Below are the code and all the weights of a small trained network. Each question names an input and a class and asks about switching units off, where a switched-off unit gives its printed mean instead of its output.

import numpy as np


def w(rows, s, z=0):
    codes = np.array(rows[::2]) - 128.0
    scale = np.full(codes.shape[1], s)
    scale[-1] = z or s
    return codes * scale


def norm(h):
    return h / np.sqrt((h * h).mean(-1, keepdims=True) + 1e-5)


def f(y):
    return np.maximum(y, 0)


def log_softmax(a):
    a = a - a.max(-1, keepdims=True)
    return a - np.log(np.exp(a).sum(-1, keepdims=True))


def net(x, mask):
    res = np.array(x, float).reshape(1, 3) / 4 @ E
    u = 0
    for l in range(3):
        y = f(norm(res) @ A[l][:, :-1].T + A[l][:, -1])
        res = res + np.where(mask[u : u + 13], y, B[l][:, -1]) @ B[l][:, :-1]
        u += 13
    return log_softmax(norm(res)[-1] @ U[:, :-1].T + U[:, -1])


A, B = {}, {}
E = w([
[3,111,189,173,201,100],'x0',
[181,217,99,61,199,154],'x1',
[133,248,103,81,53,152],'x2',
],0.0066)
A[0] = w([
[176,144,124,116,124,128,133],'0.n1',
[117,115,131,122,139,123,104],'0.n2',
[184,129,113,109,127,134,116],'0.n3',
[112,183,127,125,92,132,254],'0.n4',
[132,145,118,134,154,137,90],'0.n5',
[124,145,136,122,165,122,102],'0.n6',
[87,113,131,141,78,126,100],'0.n7',
[144,254,121,107,131,132,119],'0.n8',
[129,122,130,131,29,125,99],'0.n9',
[101,93,132,136,158,124,111],'0.n10',
[144,138,125,116,178,124,84],'0.n11',
[88,173,127,129,125,131,137],'0.n12',
[103,112,130,143,152,133,119],'0.n13',
],0.029,0.0079)
B[0] = w([
[154,137,157,163,128,82,180],'0.n1',
[130,111,114,118,140,118,142],'0.n2',
[154,149,181,202,109,98,185],'0.n3',
[199,129,144,43,163,86,211],'0.n4',
[111,132,149,124,140,165,146],'0.n5',
[122,158,87,113,160,164,158],'0.n6',
[123,130,192,148,59,190,174],'0.n7',
[132,209,78,3,154,105,252],'0.n8',
[117,141,74,87,57,160,192],'0.n9',
[128,72,107,103,170,94,180],'0.n10',
[100,119,167,138,136,205,165],'0.n11',
[122,124,187,134,142,75,173],'0.n12',
[110,99,114,120,160,91,168],'0.n13',
],0.042,0.02)
A[1] = w([
[105,52,169,88,140,143,84],'1.n1',
[110,131,109,137,127,130,73],'1.n2',
[47,91,98,192,36,183,38],'1.n3',
[142,108,95,153,132,134,31],'1.n4',
[85,113,150,112,157,129,21],'1.n5',
[97,151,106,117,88,157,3],'1.n6',
[80,104,59,148,193,132,111],'1.n7',
[59,81,96,124,4,236,59],'1.n8',
[162,133,179,117,48,99,90],'1.n9',
[86,142,99,142,110,143,8],'1.n10',
[165,143,79,143,34,151,112],'1.n11',
[82,73,44,119,198,164,72],'1.n12',
[138,101,126,120,97,116,70],'1.n13',
],0.02,0.0033)
B[1] = w([
[53,117,97,153,166,114,251],'1.n1',
[126,122,128,131,122,119,128],'1.n2',
[151,132,115,90,18,135,185],'1.n3',
[115,123,138,137,114,142,132],'1.n4',
[144,101,130,107,123,139,181],'1.n5',
[162,101,119,125,164,177,156],'1.n6',
[136,74,134,133,128,193,219],'1.n7',
[253,185,107,128,69,168,236],'1.n8',
[113,64,79,178,128,143,243],'1.n9',
[119,128,125,109,115,133,134],'1.n10',
[132,89,115,108,77,168,207],'1.n11',
[96,54,154,135,135,143,254],'1.n12',
[98,133,141,132,107,120,160],'1.n13',
],0.038,0.009)
A[2] = w([
[109,248,198,107,239,250,140],'2.n1',
[100,181,148,133,125,155,102],'2.n2',
[151,102,143,89,41,168,252],'2.n3',
[164,161,6,21,186,52,100],'2.n4',
[115,160,76,33,135,46,45],'2.n5',
[166,105,131,172,10,146,199],'2.n6',
[113,164,140,142,134,162,53],'2.n7',
[140,61,182,254,175,45,67],'2.n8',
[213,76,29,134,44,104,189],'2.n9',
[46,73,67,130,145,127,82],'2.n10',
[33,55,187,150,126,21,109],'2.n11',
[157,146,57,59,161,78,66],'2.n12',
[154,112,70,141,79,98,144],'2.n13',
],0.016,0.0029)
B[2] = w([
[171,62,51,128,1,102,184],'2.n1',
[87,131,113,132,91,149,135],'2.n2',
[134,131,52,215,212,73,182],'2.n3',
[89,205,145,76,182,134,248],'2.n4',
[118,179,93,95,188,152,216],'2.n5',
[66,147,154,157,171,92,184],'2.n6',
[114,129,106,125,105,132,131],'2.n7',
[192,203,175,153,123,208,181],'2.n8',
[46,122,169,118,156,65,193],'2.n9',
[166,66,170,89,123,140,182],'2.n10',
[144,93,92,109,169,195,193],'2.n11',
[99,177,150,91,156,137,202],'2.n12',
[92,110,166,98,132,89,156],'2.n13',
],0.033,0.018)
U = w([
[138,211,117,28,154,109,198],'0',
[126,37,140,112,164,179,180],'1',
[161,126,85,142,4,126,133],'2',
[180,172,199,208,126,157,4],'3',
[76,115,130,173,113,52,71],'4',
],0.018,0.0038)

Each question gives the input, the list of numbers given to net, and the class t.
The units are the neurons (one row each of A and B). Each row of codes is followed by its name. A weight is (code - 128) times the scale printed after its matrix; where a second scale follows, it is the last column's (A, B and U).
mask holds one flag per neuron, layer by layer. A switched-off neuron (its flag False) gives its mean, the last column of its row in B, instead of its output. The means were averaged over made-up inputs and are rounded, as every weight is.
A unit's drop is (log p(t) with every unit on - log p(t) with that unit switched off) / (log p(t) with every unit on - log p(t) with every unit switched off).
The circuit of an input: a set's keep is (log p(t) with only the set's units on - log p(t) with every unit switched off) / (log p(t) with every unit on - log p(t) with every unit switched off). Starting from the 12 units with the biggest drops (on a tie, the unit counted first), units are removed one at a time, each time the one whose removal leaves the highest keep (on an exact tie, the one counted first), for as long as the keep stays at least 0.8.
units of the circuit, in order: the units of the circuit, biggest drop first
most important unit: the unit with the biggest drop
k most important neurons: the k neurons with the biggest drops, biggest first
top k neurons in layer l: the k neurons of layer l with the biggest drops, biggest first
drop of u: that unit's drop, to one decimal
input [5,3,0], class 1: 2 most important neurons => 0.n8, 0.n4
input [-7,-3,-2], class 4: most important unit => 0.n3
input [-2,-8,-5], class 2: units of the circuit, in order => 0.n8, 0.n4, 1.n3
input [0,7,-3], class 2: 3 most important neurons => 2.n1, 0.n11, 0.n4
input [-3,-6,-7], class 4: 4 most important neurons => 0.n4, 0.n8, 0.n12, 0.n7
input [4,-7,-2], class 4: 4 most important neurons => 0.n4, 0.n7, 0.n8, 0.n12
input [3,-8,3], class 2: units of the circuit, in order => 0.n7, 0.n8, 0.n9
input [1,-5,2], class 2: top 3 neurons in layer 0 => 0.n9, 0.n8, 0.n7
input [-7,-1,-7], class 3: 3 most important neurons => 0.n8, 2.n8, 0.n9
input [3,-7,7], class 2: top 2 neurons in layer 1 => 1.n8, 1.n11
input [-4,1,-6], class 3: 2 most important neurons => 0.n8, 0.n9
input [-6,7,-4], class 2: top 2 neurons in layer 2 => 2.n1, 2.n4
input [7,-6,5], class 1: 3 most important neurons => 0.n8, 0.n12, 0.n7
input [-6,-4,-2], class 2: most important unit => 0.n9
input [0,-7,-5], class 4: 4 most important neurons => 0.n4, 0.n7, 0.n8, 1.n8
input [0,7,-4], class 2: 2 most important neurons => 2.n1, 0.n11
input [4,-4,4], class 4: 2 most important neurons => 0.n8, 0.n9
input [-4,-1,0], class 4: 2 most important neurons => 0.n8, 0.n9
input [8,-4,6], class 1: top 2 neurons in layer 0 => 0.n8, 0.n7
input [2,-6,-3], class 4: top 2 neurons in layer 0 => 0.n4, 0.n7
input [3,2,-5], class 1: drop of 1.n10 => 0.0
